Moves between items:
zs λ lj
zs α hd
zs τ pq
zs θ rh
zs σ cr
pm λ rl
pm α dc
pm τ zq
pm θ qb
pm σ dl
hn λ zg
hn α rc
hn τ lp
hn θ nq
hn σ hp
sr λ jq
sr α tg
sr τ dr
sr θ zp
sr σ sb
bz λ jc
bz α nt
bz τ hn
bz θ pq
bz σ rj
gz λ gj
gz α zg
gz τ dc
gz θ hn
gz σ ms
ld λ ns
ld α nj
ld τ lc
ld θ jr
ld σ hd
gj λ lp
gj α rj
gj τ dp
gj θ zg
gj σ gz
zg λ rj
zg α pp
zg τ sj
zg θ rc
zg σ hn
rf λ hg
rf α tr
rf τ ld
rf θ nb
rf σ pr
cf λ ht
cf α lf
cf τ sr
cf θ dz
cf σ dn
jr λ nj
jr α pg
jr τ pr
jr θ bb
jr σ hg
ls λ hm
ls α bp
ls τ rp
ls θ mg
ls σ lf
nj λ hs
nj α dr
nj τ rf
nj θ pg
nj σ jr
nq λ rc
nq α zs
nq τ rj
nq θ cr
nq σ jc
pr λ rf
pr α nb
pr τ hd
pr θ hs
pr σ ns
pq λ nt
pq α fh
pq τ nq
pq θ zl
pq σ pp
nb λ tr
nb α sb
nb τ jr
nb θ mp
nb σ hs
hd λ ld
hd α jr
hd τ fh
hd θ hg
hd σ rh
jl λ mg
jl α pm
jl τ hm
jl θ dl
jl σ dg
hs λ nb
hs α mp
hs τ hg
hs θ dr
hs σ nj
bb λ pg
bb α jq
bb τ hs
bb θ sr
bb σ tr
rc λ pp
rc α lj
rc τ bz
rc θ zs
rc σ nq
jq λ dn
jq α rp
jq τ mp
jq θ tg
jq σ sr
hm λ lm
hm α zq
hm τ dz
hm θ bp
hm σ ls
sb λ sr
sb α zp
sb τ pg
sb θ ht
sb σ mp
lj λ zl
lj α ld
lj τ nt
lj θ hd
lj σ zs
dg λ jl
dg α dl
dg τ ls
dg θ hb
dg σ lm
fh λ lc
fh α pr
fh τ zs
fh θ ns
fh σ zl
ht λ zp
ht α ls
ht τ jq
ht θ lf
ht σ cf
dp λ ms
dp α hp
dp τ qt
dp θ sj
dp σ dc
rl λ cc
rl α dp
rl τ hb
rl θ dc
rl σ pm
lm λ dg
lm α hb
lm τ lf
lm θ zq
lm σ hm
hc λ qt
hc α gz
hc τ pm
hc θ ms
hc σ cc
ms λ gz
ms α hn
ms τ qb
ms θ hp
ms σ dp
hg λ jr
hg α bb
hg τ ns
hg θ tr
hg σ rf
zq λ hb
zq α hc
zq τ jl
zq θ cc
zq σ bp
rp λ dz
rp α dg
rp τ ht
rp θ lm
rp σ tg
cr λ zs
cr α rh
cr τ pp
cr θ lc
cr σ nt
qb λ dc
qb α lp
qb τ cc
qb θ gj
qb σ qt
sj λ hp
sj α jc
sj τ gz
sj θ bz
sj σ lp
tr λ bb
tr α sr
tr τ nj
tr θ sb
tr σ nb
rh λ hd
rh α hg
rh τ zl
rh θ rf
rh σ lc
dc λ dp
dc α sj
dc τ hc
dc θ lp
dc σ qb
jc λ nq
jc α cr
jc τ zg
jc θ nt
jc σ bz
nt λ cr
nt α lc
nt τ rc
nt θ fh
nt σ pq
pp λ pq
pp α zl
pp τ jc
pp θ lj
pp σ rc
cc λ hc
cc α ms
cc τ dl
cc θ dp
cc σ rl
dn λ cf
dn α dz
dn τ sb
dn θ rp
dn σ jq
lf λ ls
lf α mg
lf τ tg
lf θ jl
lf σ dz
lp λ sj
lp α bz
lp τ ms
lp θ rj
lp σ gj
dz λ lf
dz α jl
dz τ zp
dz θ dg
dz σ rp
pg λ dr
pg α dn
pg τ nb
pg θ jq
pg σ bb
zl λ fh
zl α ns
zl τ cr
zl θ ld
zl σ lj
dr λ mp
dr α cf
dr τ tr
dr θ dn
dr σ pg
hp λ hn
hp α nq
hp τ gj
hp θ jc
hp σ sj
zp λ tg
zp α hm
zp τ dn
zp θ ls
zp σ ht
qt λ qb
qt α gj
qt τ rl
qt θ gz
qt σ hc
tg λ rp
tg α lm
tg τ cf
tg θ hm
tg σ zp
mp λ sb
mp α ht
mp τ bb
mp θ cf
mp σ dr
hb λ dl
hb α qt
hb τ mg
hb θ hc
hb σ zq
dl λ pm
dl α qb
dl τ bp
dl θ qt
dl σ hb
bp λ zq
bp α cc
bp τ dg
bp θ rl
bp σ mg
mg λ bp
mg α rl
mg τ lm
mg θ pm
mg σ jl
ns λ pr
ns α hs
ns τ rh
ns θ nj
ns σ ld
lc λ rh
lc α rf
lc τ lj
lc θ pr
lc σ fh
rj λ bz
rj α pq
rj τ hp
rj θ pp
rj σ zg

The rows follow the links: the fewer symbols apart two items are, the more alike their rows tend to be.

Each row is also shifted at random along 7 hidden directions that mean nothing.

One row for each item, in no order:
Each row stands for one item.
1: [-719 -236 -144 -300   86   47   15  211  304 -109 -280   64 -372  395  401 -189  -31  -56   80  153  146 -216  188   52  438   67  145   20  -38 -103 -303 -434  -45 -133 -293]
2: [-170  167 -208 -178 -147  -90 -272 -426   15   34  557  213  114  -21   94  110  -87   85  294   38 -196  268 -223  -60 -462  299  419  250 -146  -43  168 -175 -110  292   36]
3: [-245 -344   96 -628  -76  119  -27  151 -227  118 -357   96 -264  203  404  258  225 -407  545 -285 -352 -151  125  301  391  163 -501  -81  -85  433 -451   84 -392  241 -300]
4: [ 164  -80  797  343  -14 -610 -333   61   57  -94 -339  -96  223 -291  -75   40   18  183   16 -269 -117  666   90 -130  -28  103  -73 -255 -181 -100  113 -625  317  584 -130]
5: [ 107   32  508 -125   50   99  216  103   -7  277  -10 -151  291 -301 -276  171  210 -264 -175 -281 -259 -417   41  -59  145 -266 -374 -335   46   12 -333   -9 -201   16 -202]
6: [-655  -55    4  108 -403 -655 -634  -29 -284 -669 -168  271 -157  583   37  -15 -437 -110  465  -58 -429  928   -5  318 -367   73 -285  303   57  103  359 -151  201  165  245]
7: [-332   45  287 -238    6  102 -335   19 -313  403 -348 -211  280 -445  117  205  657  159 -476 -410  180  269  432 -392  290  -26 -658 -399 -274  417  -58  494 -248  323 -148]
8: [ 243  421  -23  112   28  123  -28  266   90  -38 -365 -157   17  321 -352 -313  -49  218 -357   82  201  173  486  -53  100 -303   13  104  326 -184  429 -278  230 -305 -177]
9: [-352  333  -66  337   69  169  261  228  -73  -53  -67 -172  179  129 -452 -101 -173   90 -308   99  128 -127  143   93 -122 -431  238  110  400 -198  213  -55  126 -248  128]
10: [-152  -38 -420  127  203   69  -43 -324 -274   95  307 -195  -92 -189   72   -7  -79  -15  140  152   56  185 -261  141 -450 -225  286   67    7  105  219  687 -232   81  594]
11: [-334  -28  -19  438 -253 -169   71  220 -528 -228 -622  165   25  262  -83   63   35  -33   95  -69 -102   21   98  418  114   54 -232 -119  170   94  -29  -85  192  -88 -250]
12: [-467 -216 -147 -447   15 -311 -213 -113  462 -238  286  160 -507  301  469 -103 -178 -120  202   90  -21  363 -184   39  148  188   21  231 -275  140 -191 -168  -82   68  328]
13: [ 259  227 -252   56  -67  428  296  271  -54   95 -629   48 -360  302 -223 -149  -33  223  441  170  204  179  258  271  233  462 -133  446  333  238  793   -6  563 -224 -396]
14: [-768  317 -318  245  -33 -233 -156 -164 -811   24   14  -63  351  159  115  294   92   70    1 -139 -213  353  -44  566 -516 -468  702  -11  109   56 -285 -128 -567  539  289]
15: [ 124  208  -46 -263   71 -212  -33 -179  200   11  222  -22 -152  374 -118 -258 -281 -374  407   45 -591   22  -73  457 -323 -403  346   51  231 -291   31 -599 -282  -35  -38]
16: [-643  301   81  -90  109    8  147  104  524  132  196  -67  235   28 -105 -255  191  125 -892   47  223 -502  217 -293  310 -380  201 -291  -20 -441 -434 -619 -112 -344 -257]
17: [  65  229 -139   -5  -59  382  186  106  203  176 -154   93   12  -24 -131  -83  160  349 -150  120  370 -126  205 -266  259  454   -9  207   26   -7  390 -126  401 -215 -428]
18: [ 355 -192  531  258   95 -325  109  -46  368  -50  377  -80  170 -556 -159   42   42  -22 -480 -107  106  -63 -327 -369   61  -52 -350 -278 -264  -31 -244  192  185  -21  384]
19: [ 356  323  180   59  -36 -468 -612 -157  164 -226  326  -59  347   74   11  -56 -219  328 -332  -13   11  661  143 -339 -451 -259  622   77  -85 -380  115 -689  -72  444  188]
20: [-166 -266   66  -69    6 -115  -56   25 -259  -99  -74   28 -117   36  312  358 -134  -38  619 -111 -119  309 -186  263 -108  231  298  201  -72  235 -158  -97 -107  602  146]
21: [ -50 -224 -400  -24 -165 -113  -27  -95  -85 -355  227  306 -160  463  219  -39 -319 -327  275  188 -304 -412 -256  304 -153  -73  187   53   75 -217 -386 -109 -195 -266   38]
22: [ 231 -158  375 -452  -89  107  -33  258  172  171 -309   73  -84 -144  241  225  421   79  -83 -302  158   94  250 -308  636  486 -654  -55 -292  439 -196   25   91  216 -351]
23: [ 223  -72  152  192 -111 -635 -249 -115  288 -325   16  181 -159  128   49 -236 -109   18  -87   22  -96  448 -146   40   29   99 -173 -102 -207  -90   49 -369  274  -60  106]
24: [-417  374 -585  -70   -4   83  153  -12 -426  103 -170   -9  -87  474  -50  -88  128 -181  -68    9 -175  -10  110  682  -79 -477  109   21  300  131  -76   92 -411 -228  101]
25: [ 668 -312   17  403 -168   39  153   82 -235 -279  173  181  269 -117  -31  214 -174  -89 -105   67   44 -608 -254 -154  -94   31   -5  -92   19 -198 -379  254   61 -173   65]
26: [-295   98 -365 -177  144  224  -91 -250   -1  267  -27  -74 -196   55   86 -253   42   16  314  184  -49    2   98  109 -164   21  266    4   36 -110  360   38 -124  -65 -194]
27: [-1138    81  -259    80    24   166   -37  -275  -145   122   500   -37   158  -350   -58   102   105   152  -336    47   243    30  -205  -297  -274     6   -59    46  -150   169   125   779   -74   -59   468]
28: [ -95   98 -224  164   94  408   74  -85 -224  180  -44 -124   32 -146 -179  -37 -124  133  346  159   81  -35   13  -17 -333  118  304  201  222  -62  591  314  156    5  -79]
29: [  39 -256   47 -270 -164 -152 -418  161  283 -482 -118  118 -385  513   64 -243 -461 -154  363  115 -145  341  158 -134   23  101 -416  289  102  -27  349  -25  272 -229   63]
30: [-951 -301 -141 -233  -12  -72   59   38  173 -215  356  104 -264   18  340  155  -51 -102 -154    5  183   26 -289  -91  209   91 -233  144 -239  318 -404  468 -123  -63  574]
31: [-456  171  -68  -33  -22  337  -27  -96 -230  335 -148  -42  232 -198  -30   99  231  191  116  -25   45 -118  191 -109  -87  199  213  -27   25  -36  202  -51  -62  176 -461]
32: [ 707 -163 -166 -128   -4  381  450   59 -204  220    2  105  -82 -117  166  357  123  -93  447  -21   -6 -437 -233  267  137  393  120  133  -27  279 -248  214 -105  129 -133]
33: [  53  -56 -177 -119   71 -237  -90 -115  573 -198  289  164 -326  176  346 -171 -182  271   70  252  290  334 -157 -127  109  370  510  312 -258 -130   29 -530  218   98  135]
34: [ 249 -260   94  -41  115  182  232  189  146   51  -15    5  -41 -198  282  220   86  164    6   38  341 -251  -76 -210  311  299  188   49 -163   57 -332  -55   65  200  -57]
35: [ -35 -213 -314 -147 -183 -143 -188    4    9 -442   37  253 -362  625  143 -168 -452 -332  451  198 -348  -22  -95  293 -135  -12  -54  232  150 -118   25  -59   -3 -318   61]
36: [-1535   296  -333   105   -28   267   119   -90   -37   213   122    56   209  -138    -3    14   306   359  -506    88   390  -196    70  -207    86   162   243    10   -93   -52    25    73    22  -137  -135]
37: [-159   81  -97 -417   95 -252 -421 -347  161  274  374  -21  194 -219  518  -28  522  116 -684 -139   96   22  110 -312  133 -179  201 -438 -521  -68 -646 -202 -628  258  -11]
38: [ 168 -123  520  340 -180 -328  -45  169 -313 -112 -415   19  115 -233 -226  209  161  -45  -56 -332 -129  366  -20   78  141  125 -808 -207  -64  378   73  310  283  126   71]
39: [ 660  199  124 -499  -16  228  115   68  272  240    4  -39   17  159 -225 -166  128 -339 -104 -121 -355 -431  260   43  231 -325 -418 -160  187  -74 -124 -172 -256 -365 -363]
40: [  -1 -425  408 -136  -29  -15 -268  121 -105 -101  -52   43  354 -124  439  386  -23   -7  187 -156  -35 -363   86 -360   21  122  448 -192 -200 -278 -676 -529 -294  598 -399]
41: [ 517 -168  295  227   62 -381   91 -104  142  -14   52   21   40 -216   39  -35   39 -108    0  -63 -181  -86 -249  110   32  -14   56 -338 -183 -134 -315 -315   13  114  -13]
42: [  61  -17  617 -140   41 -119   91   61 -110  302 -256 -138  236 -276 -147  153  269 -282  115 -380 -447 -153   80  165  138 -200 -299 -436  -13   39 -345 -300 -240  305 -372]
43: [-520   33  179  -69   57 -155  238 -159 -282  220  155  -54  189 -116  -62  213  127 -436  211 -250 -588 -286 -264  533 -166 -383  114 -312   69   32 -537 -149 -518  231   12]
44: [-220   90  -82 -292  106   65 -346 -162 -189  316 -369 -166 -118   -2  169 -150  258   12  240 -105 -104  369  331  100  -17  -29  -69 -154  -46  141  316   39 -208  230 -286]
45: [-176 -398  153   95  -57  190   28  283 -376 -180 -235   -2  182    9  133  334 -182  -99  325  -49  -10 -409   31  -43  -40   24  147    9  125  -87 -314   34  -73  221 -163]
46: [-380  -57 -337 -208 -204 -698 -384 -341  588 -394  508  474 -199  501  497 -390  -25  -93 -453  223 -122  -94 -204  -15  148   14  226 -194 -427 -429 -637 -809 -189 -369  -41]
47: [ -59   37 -425 -174  229  338   56 -235  220  254  193 -133 -272 -109   25 -317   44    2  -56  260  181 -203  -14 -158  -16  -26   -2    1    7  -18  322  496  -38 -390   96]
48: [ 266  146 -116 -440   32  -12 -253 -117 -179  330 -223  -86  -15   59  267  -61  484  -77 -186 -216 -124  121  308  120  206 -181 -229 -312 -152  187 -186   12 -472  119 -229]
49: [-142  -24  -81   32  183  323  -16 -140 -149  356   40 -207  172 -425   61   43  215  148 -155   28  237 -176   50 -296  -77  -17  144 -181  -92    3   67  421 -143  102  -29]
50: [-136  103 -457   37   31  -16  181 -216  189   15  318  232 -112  149  332  -17  -60  238  179  260  172 -131 -274  187  -80  328  946  266 -156 -217 -162 -621  -17  141  -90]
51: [ -18 -108  318   48  -82 -574 -109 -160  160  -31   83  138   73 -154  176   -9  237  -98 -256 -194 -194   82 -203   52  176   36 -216 -422 -345   10 -478 -349 -105  144  -35]
52: [ 105 -185  131   93 -161  -90 -365  325 -125 -479 -589   40 -213  535  -66 -126 -526  -12  635  104 -152  399  307   73 -103  101  -82  317  307 -118  546 -281  396   38 -220]
53: [ 371 -403   54 -205   -3  138  -24  171   81 -278   55  -10 -291  144  119   62 -409 -269  508   88  -77  -70  -89  -63  -25   92 -198  267   93   95   47  344   54  -35  224]
54: [  17 -153   48  639  -60 -225  233   29 -172 -175  -12  117  252 -183   10  105   44  112 -312   53  183 -343 -275   49   22    0  221 -255 -103 -178 -433 -135  128  -41   36]
55: [-425  175 -179  185  233  -39  356  -72  347    8  348  -93  -28  121 -168 -299 -261 -103 -157  276  -40 -445 -206  246 -170 -504  679  -34  207 -510 -205 -474 -122 -324  163]
56: [ -66  286 -123  197   19   -3 -144  146 -255  -29 -325 -211    4  122 -217 -118   50  225 -353   -4  269  572  315   32  -24 -262 -253  107  189  229  489  381  145  -83  294]
57: [1046  204  247  348  164  399  259  322  215  106 -101 -261  451 -176 -387 -105 -108  320 -476  155  385 -581  330 -474    7 -308  536  -69  314 -606   74 -474  229 -164 -374]
58: [  51  349  250 -201 -118 -171 -343   -2 -145   60  -53  -45  359  131 -119   90  104   27 -192 -264 -267  293  313  -30 -141 -283   41  -93   64  -70  -58 -447 -247  294 -205]
59: [-184  -85 -164   26 -248 -337   28  -93  -61 -215   31  298 -203  240   71  -89  114 -287 -173  -60 -252  -53 -210  338  203   20 -612 -153 -124  220 -322  220  -40 -384  136]
60: [-181  193  101 -256 -206  154 -165 -107   30  213  133  178  221 -191   -6  198  305  217 -150 -185   45  115  125 -360   91  468 -257   87 -232  177  118   12   78  146 -325]
61: [  23  219  -15 -151   43  -79 -296  -15 -179  215 -297 -110  157   29  175  -47  413  191 -422 -160  129  271  399  -69  157 -207   23 -252 -115   47 -111 -205 -265  219 -208]
62: [-210  -46  160 -116   69 -104  348  -38  158  166  128  -46 -137 -150 -174  -57  163 -422 -137 -151 -303 -277 -248  272  199 -247 -602 -289   -9  208 -281  316 -162 -327  202]
63: [ -20  166 -505 -231  -34  447  251 -251 -223  301  182  124  -90   64  -40   32   63 -173  462  106 -237 -397 -152  329 -175  181  159  179  135   80  153  255 -210 -156 -234]
64: [ -31  121 -123 -531 -155  -67 -129  -26  358   50 -118  242 -387  309  260 -103  207   73  171  -42  -23  402  143   84  400  497 -331  221 -218  331  141 -298  105  -33 -272]
65: [ 532   60 -457 -478  323  461  236  -72  383  589 -205 -117 -226   -3  366 -460  611  -39 -572  179  337 -841  350  -94  670 -180   64 -525 -167 -187 -455  -94 -404 -555 -598]
66: [-378  187 -196  -31 -139  303  236   21 -213  212  -85  157   94  -27    8  206  258  211   33  -36  125  -97   23   73  140  397   47  157  -30  211   22   22   70   55 -309]
67: [-1212    60   -62  -112    18  -589    37  -276    90    25   219    85  -196   150   157  -126   150  -365   -16  -119  -480   148  -312   620    35  -302    -8  -302  -169    67  -495  -358  -400    21   222]

Some items, each with its row:
ms 43
rl 51
pp 56
hg 63
hm 35
hn 9
dr 32
jc 19
nb 66
rj 58
rp 40
qt 18
pm 38
dn 12
lc 49
rf 36
tr 13
ht 3
tg 53
pr 31
mg 46
gz 5
hp 39
pq 61

Row, symbols taken left to right, then the row they reach:
22 λ σ α: 1
23 λ σ λ θ: 67
45 θ σ: 21
7 θ τ λ λ: 47
34 σ τ σ: 50
59 θ α σ θ: 16
52 θ λ θ τ: 54
20 λ α α: 25
17 θ σ: 64
29 σ θ θ θ: 4
57 α λ τ: 24
27 τ σ τ: 65
44 τ α α: 2
30 σ σ α α: 6
11 α θ σ: 62
15 λ θ λ α: 37
8 σ λ τ α: 14
48 σ α σ: 10
42 α τ λ σ: 55
60 τ σ τ: 26

